Here is a tiny trained network, its code and every weight. The questions are about switching its units off for an input and a target symbol, where a switched-off unit gives its printed mean instead of its output.

import numpy as np


def w(rows, s, z=0):
    codes = np.array(rows[::2]) - 128.0
    scale = np.full(codes.shape[1], s)
    scale[-1] = z or s
    return codes * scale


def norm(h):
    return h / np.sqrt((h * h).mean(-1, keepdims=True) + 1e-5)


def f(y):
    return np.maximum(y, 0)


def softmax(a):
    e = np.exp(a - a.max(-1, keepdims=True))
    return e / e.sum(-1, keepdims=True)


def log_softmax(a):
    a = a - a.max(-1, keepdims=True)
    return a - np.log(np.exp(a).sum(-1, keepdims=True))


def net(x, mask):
    ids = ['ΓΣβξτψ'.index(c) for c in x.split()]
    T = len(ids)
    res = E[ids] + P[:T]
    q, k, v = (norm(res) @ M[0].T for M in (Q, K, V))
    z = softmax(np.where(np.tri(T) > 0, q @ k.T / 2**0.5, -1e9)) @ v
    res = res + np.where(mask[0], z, O[0][:, -1]) @ O[0][:, :-1]
    y = f(norm(res) @ A[0][:, :-1].T + A[0][:, -1])
    res = res + np.where(mask[1:17], y, B[0][:, -1]) @ B[0][:, :-1]
    return log_softmax(norm(res)[-1] @ U[:, :-1].T + U[:, -1])


Q, K, V, O, A, B = {}, {}, {}, {}, {}, {}
E = w([
[179,138,101,127,226],'Γ',
[2,128,85,156,115],'Σ',
[146,206,112,128,187],'β',
[103,181,103,114,122],'ξ',
[105,182,82,69,130],'τ',
[157,144,126,142,22],'ψ',
],0.006)
P = w([
[185,2,93,19,102],'0',
[157,110,106,199,121],'1',
[156,100,150,44,122],'2',
[147,138,117,182,123],'3',
[147,124,185,48,164],'4',
[146,163,129,168,130],'5',
[143,129,210,58,165],'6',
[145,181,129,158,127],'7',
],0.0063)
Q[0] = w([
[43,2,149,64,172],'head 1',
[240,111,197,39,87],'head 1',
],0.0051)
K[0] = w([
[123,74,5,117,156],'head 1',
[253,242,92,143,183],'head 1',
],0.0062)
V[0] = w([
[3,115,120,159,168],'head 1',
[139,101,101,190,47],'head 1',
],0.0061)
O[0] = w([
[109,163,38,137,255,255],'head 1',
[111,196,177,74,188,50],'head 1',
],0.0056,0.0008)
A[0] = w([
[188,54,118,163,212,118],'neuron 1',
[76,109,106,56,137,61],'neuron 2',
[223,121,243,54,44,116],'neuron 3',
[98,34,116,26,15,87],'neuron 4',
[81,146,2,149,184,99],'neuron 5',
[76,131,145,135,1,209],'neuron 6',
[170,184,159,75,126,135],'neuron 7',
[125,95,130,17,158,200],'neuron 8',
[155,204,155,91,48,89],'neuron 9',
[106,193,194,123,141,151],'neuron 10',
[114,160,56,185,145,6],'neuron 11',
[15,141,73,170,136,253],'neuron 12',
[165,191,134,129,121,99],'neuron 13',
[85,128,187,233,104,25],'neuron 14',
[250,171,128,183,54,166],'neuron 15',
[100,103,61,225,106,124],'neuron 16',
],0.0054,0.0028)
B[0] = w([
[73,167,109,105,70,157],'neuron 1',
[83,141,168,154,125,156],'neuron 2',
[43,175,99,120,127,220],'neuron 3',
[223,73,67,66,255,195],'neuron 4',
[150,163,115,160,77,235],'neuron 5',
[141,143,134,87,159,177],'neuron 6',
[125,132,118,103,145,173],'neuron 7',
[100,81,149,89,178,211],'neuron 8',
[99,142,120,145,140,170],'neuron 9',
[113,121,118,99,98,164],'neuron 10',
[144,168,84,123,150,168],'neuron 11',
[169,150,148,133,69,254],'neuron 12',
[116,130,127,115,128,153],'neuron 13',
[184,126,187,136,116,135],'neuron 14',
[77,85,154,133,135,197],'neuron 15',
[192,109,105,109,155,179],'neuron 16',
],0.0069,0.0056)
U = w([
[181,86,90,25,180,236],'Γ',
[3,165,142,87,96,150],'Σ',
[181,208,47,160,89,231],'β',
[136,88,167,188,138,70],'ξ',
[103,68,98,163,91,2],'τ',
[199,138,208,114,105,41],'ψ',
],0.007,0.0021)

Each question gives the input, a string of symbols that net reads in full, and the target symbol t.
The units are the heads (2 rows each of Q, K, V and O) and the neurons (one row each of A and B). Each row of codes is followed by its name. A weight is (code - 128) times the scale printed after its matrix; where a second scale follows, it is the last column's (O, A, B and U).
mask holds one flag per unit, heads first, then neurons. A switched-off unit (its flag False) gives its mean, the last column of its rows in O or B, instead of its output. The means were averaged over made-up inputs and are rounded, as every weight is.
A unit's drop is (log p(t) with every unit on - log p(t) with that unit switched off) / (log p(t) with every unit on - log p(t) with every unit switched off).
The circuit of an input: a set's keep is (log p(t) with only the set's units on - log p(t) with every unit switched off) / (log p(t) with every unit on - log p(t) with every unit switched off). Starting from the 12 units with the biggest drops (on a tie, the unit counted first), units are removed one at a time, each time the one whose removal leaves the highest keep (on an exact tie, the one counted first), for as long as the keep stays at least 0.8.
units of the circuit, in order: the units of the circuit, biggest drop first
most important unit: the unit with the biggest drop
top k neurons: the k neurons with the biggest drops, biggest first
drop of u: that unit's drop, to one decimal
input ψ β Σ τ β, target Σ: units of the circuit, in order	(head 1; neuron 4; neuron 3)
input ξ τ ξ τ ξ Γ, target τ: top 2 neurons	(neuron 15; neuron 4)
input ξ τ Γ ψ β ψ, target Σ: units of the circuit, in order	(neuron 15; neuron 12)
input ξ Σ β Σ Γ τ Γ, target Σ: top 4 neurons	(neuron 1; neuron 4; neuron 3; neuron 16)
input Γ Σ Γ Γ τ β Σ ψ, target Σ: most important unit	neuron 15
input τ β Γ τ β, target Σ: units of the circuit, in order	(head 1; neuron 3; neuron 4)
input Σ β β ψ ξ τ, target Σ: units of the circuit, in order	(head 1; neuron 4; neuron 15)
input τ ξ β ξ, target ψ: top 2 neurons	(neuron 3; neuron 4)
input ξ β β β, target ξ: top 2 neurons	(neuron 15; neuron 4)
input β τ ψ Σ β Σ ψ τ, target Σ: drop of head 1	1.1
input Γ β β τ, target Γ: drop of head 1	2.3
input β β β ξ, target ψ: drop of neuron 7	0.0
input Σ ψ ψ ξ, target Σ: drop of head 1	1.8
input Γ ψ Γ Σ Γ, target Σ: most important unit	head 1
